Here is a tiny trained network, its code and every weight. The questions are about switching its units off for an input and a class, where a switched-off unit gives its printed mean instead of its output.

import numpy as np


def w(rows, s, z=0):
    codes = np.array(rows[::2]) - 128.0
    scale = np.full(codes.shape[1], s)
    scale[-1] = z or s
    return codes * scale


def f(y):
    return y / 2 * (1 + np.tanh(0.7978845608 * (y + 0.044715 * y**3)))


def log_softmax(a):
    a = a - a.max(-1, keepdims=True)
    return a - np.log(np.exp(a).sum(-1, keepdims=True))


def net(x, mask):
    res = np.array(x, float).reshape(1, 2) / 4 @ E
    y = f(res @ A[0][:, :-1].T + A[0][:, -1])
    res = res + np.where(mask, y, B[0][:, -1]) @ B[0][:, :-1]
    return log_softmax(res[-1] @ U[:, :-1].T + U[:, -1])


A, B = {}, {}
E = w([
[68,66,156,147,237,159,40,170,255],'x0',
[131,119,195,194,150,236,134,45,149],'x1',
],0.012)
A[0] = w([
[59,66,165,178,208,175,69,180,207,253],'N1',
[133,140,255,141,95,211,93,74,144,130],'N2',
[178,156,152,169,108,204,202,32,108,251],'N3',
[126,131,233,230,137,223,161,43,149,181],'N4',
[183,204,50,55,110,80,149,119,88,214],'N5',
[137,192,59,40,141,68,159,144,84,195],'N6',
[129,160,105,20,77,100,131,181,132,143],'N7',
],0.0089,0.005)
B[0] = w([
[76,161,136,144,247,104,79,123,145,250],'N1',
[176,116,172,69,104,138,156,98,127,192],'N2',
[90,216,109,108,117,196,132,124,81,214],'N3',
[169,151,203,45,131,148,138,102,103,229],'N4',
[132,83,46,128,105,111,164,119,130,214],'N5',
[142,82,48,196,139,106,157,46,142,205],'N6',
[168,74,144,205,128,64,97,115,139,183],'N7',
],0.013,0.019)
U = w([
[88,177,44,238,84,215,194,143,81,201],'0',
[168,213,125,51,23,183,164,121,46,188],'1',
[153,140,152,125,76,129,113,193,153,5],'2',
[80,180,119,189,212,99,54,199,196,167],'3',
[254,4,68,145,92,61,213,95,163,179],'4',
[190,69,182,122,92,109,136,205,144,36],'5',
[176,123,215,14,223,216,118,94,164,173],'6',
[136,27,99,203,149,70,77,143,136,63],'7',
],0.0076,0.0023)

Each question gives the input, the list of numbers given to net, and the class t.
The units are the neurons (one row each of A and B). Each row of codes is followed by its name. A weight is (code - 128) times the scale printed after its matrix; where a second scale follows, it is the last column's (A, B and U).
mask holds one flag per neuron, in row order. A switched-off neuron (its flag False) gives its mean, the last column of its row in B, instead of its output. The means were averaged over made-up inputs and are rounded, as every weight is.
A unit's drop is (log p(t) with every unit on - log p(t) with that unit switched off) / (log p(t) with every unit on - log p(t) with every unit switched off).
The circuit of an input: a set's keep is (log p(t) with only the set's units on - log p(t) with every unit switched off) / (log p(t) with every unit on - log p(t) with every unit switched off). Starting from all 7 units, units are removed one at a time, each time the one whose removal leaves the highest keep (on an exact tie, the one counted first), for as long as the keep stays at least 0.8.
units of the circuit, in order: the units of the circuit, biggest drop first
most important unit: the unit with the biggest drop
k most important neurons: the k neurons with the biggest drops, biggest first
drop of u: that unit's drop, to one decimal
input [-1,-2], class 4: units of the circuit, in order	(N3)
input [2,-4], class 7: units of the circuit, in order	(N3, N4)
input [3,-6], class 7: units of the circuit, in order	(N3, N4)
input [-5,1], class 0: 3 most important neurons	(N4, N3, N2)
input [-4,5], class 1: 2 most important neurons	(N1, N3)
input [2,-5], class 7: 3 most important neurons	(N2, N4, N5)
input [-1,3], class 1: 3 most important neurons	(N1, N3, N7)
input [-8,2], class 0: 3 most important neurons	(N3, N4, N6)
input [4,0], class 3: 2 most important neurons	(N4, N1)
input [-1,1], class 1: drop of N7	0.1
input [-2,7], class 1: drop of N3	1.0
input [1,-1], class 3: drop of N5	0.3
input [1,0], class 3: drop of N2	0.6
input [1,-7], class 4: most important unit	N1
input [-2,5], class 1: 2 most important neurons	(N1, N3)
input [-5,7], class 1: 2 most important neurons	(N3, N1)
